Below is a small trained network, with its code and all its weights. Each question gives an input and a target symbol and asks what happens when units are switched off, that is, made to give their printed mean instead of their output.

import numpy as np


def w(rows, s, z=0):
    codes = np.array(rows[::2]) - 128.0
    scale = np.full(codes.shape[1], s)
    scale[-1] = z or s
    return codes * scale


def norm(h):
    return h / np.sqrt((h * h).mean(-1, keepdims=True) + 1e-5)


def f(y):
    return y / 2 * (1 + np.tanh(0.7978845608 * (y + 0.044715 * y**3)))


def softmax(a):
    e = np.exp(a - a.max(-1, keepdims=True))
    return e / e.sum(-1, keepdims=True)


def log_softmax(a):
    a = a - a.max(-1, keepdims=True)
    return a - np.log(np.exp(a).sum(-1, keepdims=True))


def net(x, mask):
    ids = ['ηθλξστφψω'.index(c) for c in x.split()]
    T = len(ids)
    res = E[ids] + P[:T]
    r = norm(res)
    for j in range(3):
        rows = slice(2 * j, 2 * j + 2)
        q, k, v = (r @ M[0][rows].T for M in (Q, K, V))
        z = softmax(np.where(np.tri(T) > 0, q @ k.T / 2**0.5, -1e9)) @ v
        o = O[0][rows]
        res = res + np.where(mask[j], z, o[:, -1]) @ o[:, :-1]
    y = f(norm(res) @ A[0][:, :-1].T + A[0][:, -1])
    res = res + np.where(mask[3:11], y, B[0][:, -1]) @ B[0][:, :-1]
    return log_softmax(norm(res)[-1] @ U[:, :-1].T + U[:, -1])


Q, K, V, O, A, B = {}, {}, {}, {}, {}, {}
E = w([
[78,22,200,122],'η',
[99,70,122,161],'θ',
[195,70,250,50],'λ',
[125,167,119,120],'ξ',
[93,120,139,160],'σ',
[127,113,151,131],'τ',
[84,148,155,118],'φ',
[136,129,122,104],'ψ',
[102,110,123,122],'ω',
],0.018)
P = w([
[208,191,104,111],'0',
[1,78,246,90],'1',
[3,87,243,94],'2',
[6,84,235,100],'3',
[7,86,225,108],'4',
[12,88,219,114],'5',
[6,89,228,106],'6',
[17,90,214,114],'7',
[22,83,211,122],'8',
[26,90,204,120],'9',
],0.0047)
Q[0] = w([
[210,99,164,90],'H1',
[153,112,97,71],'H1',
[4,148,230,109],'H2',
[119,129,147,82],'H2',
[137,67,137,134],'H3',
[167,201,84,118],'H3',
],0.034)
K[0] = w([
[24,98,157,116],'H1',
[49,141,82,127],'H1',
[251,154,99,188],'H2',
[145,133,112,157],'H2',
[172,94,182,136],'H3',
[20,93,142,123],'H3',
],0.03)
V[0] = w([
[142,109,44,120],'H1',
[67,159,90,115],'H1',
[113,65,148,150],'H2',
[6,159,171,64],'H2',
[186,110,106,37],'H3',
[89,63,45,121],'H3',
],0.016)
O[0] = w([
[76,38,165,99,4],'H1',
[142,102,110,58,95],'H1',
[79,137,125,126,110],'H2',
[112,94,55,8,134],'H2',
[152,19,53,111,188],'H3',
[50,59,170,133,2],'H3',
],0.011,0.0071)
A[0] = w([
[235,106,210,69,63],'N1',
[18,203,133,110,80],'N2',
[2,156,92,110,1],'N3',
[160,103,233,192,147],'N4',
[155,158,237,89,145],'N5',
[41,140,66,197,106],'N6',
[86,132,218,172,35],'N7',
[78,176,135,204,102],'N8',
],0.015,0.0043)
B[0] = w([
[80,116,254,56,231],'N1',
[79,171,197,127,237],'N2',
[44,198,23,82,168],'N3',
[211,92,79,154,237],'N4',
[149,135,204,186,223],'N5',
[45,79,174,137,188],'N6',
[167,39,166,176,178],'N7',
[75,134,24,81,254],'N8',
],0.022,0.0045)
U = w([
[50,162,108,87,235],'η',
[74,50,168,206,79],'θ',
[127,111,95,120,229],'λ',
[177,121,222,72,147],'ξ',
[108,228,201,180,127],'σ',
[227,188,96,178,159],'τ',
[201,166,69,4,50],'φ',
[219,18,129,132,6],'ψ',
[77,48,75,62,171],'ω',
],0.015,0.0024)

Each question gives the input, a string of symbols that net reads in full, and the target symbol t.
The units are the heads (2 rows each of Q, K, V and O) and the neurons (one row each of A and B). Each row of codes is followed by its name. A weight is (code - 128) times the scale printed after its matrix; where a second scale follows, it is the last column's (O, A, B and U).
mask holds one flag per unit, heads first, then neurons. A switched-off unit (its flag False) gives its mean, the last column of its rows in O or B, instead of its output. The means were averaged over made-up inputs and are rounded, as every weight is.
A unit's drop is (log p(t) with every unit on - log p(t) with that unit switched off) / (log p(t) with every unit on - log p(t) with every unit switched off).
The circuit of an input: a set's keep is (log p(t) with only the set's units on - log p(t) with every unit switched off) / (log p(t) with every unit on - log p(t) with every unit switched off). Starting from all 11 units, units are removed one at a time, each time the one whose removal leaves the highest keep (on an exact tie, the one counted first), for as long as the keep stays at least 0.8.
circuit, biggest first: the units of the circuit, biggest drop first
top k neurons: the k neurons with the biggest drops, biggest first
which heads matter: for each layer, one digit per head in row order, 1 if its drop is at least 0.15 and else 0, layers parted by /
input η τ θ θ η τ, target η: circuit, biggest first -> H2, N2
input ξ η σ ψ σ ω, target ξ: circuit, biggest first -> H2
input ω λ φ ξ η, target ψ: which heads matter -> 101
input τ τ σ ξ σ θ ξ φ η, target τ: circuit, biggest first -> H3, H1
input φ φ η, target φ: circuit, biggest first -> H2, H3
input ξ ξ ξ ξ θ, target ξ: circuit, biggest first -> H2, H1, N1
input θ σ θ λ θ ω ω η σ, target ω: which heads matter -> 001
input λ θ ψ ξ τ, target τ: which heads matter -> 001
input ξ ω ψ σ ψ ω τ φ, target ξ: which heads matter -> 000
input φ θ ξ φ, target φ: which heads matter -> 010
input φ τ σ τ τ τ σ, target φ: which heads matter -> 010
input η σ ψ η ξ φ τ τ ξ θ, target η: which heads matter -> 010
input ξ τ ξ θ, target ξ: circuit, biggest first -> H2, N1, H1
input τ τ ξ ψ ω η ξ, target τ: top 3 neurons -> N4, N1, N8
input θ θ ψ τ ξ, target θ: which heads matter -> 110
input ω λ σ τ, target τ: which heads matter -> 101
input ξ ω ψ ψ τ τ τ ω ω ψ, target ξ: which heads matter -> 010
input ω φ φ τ ψ τ ξ, target ω: which heads matter -> 000
input θ τ η ψ, target θ: top neuron -> N7
input ψ τ ξ τ τ φ λ λ τ, target ψ: circuit, biggest first -> H3
input λ ω φ ω η φ τ σ, target ω: top 2 neurons -> N6, N5
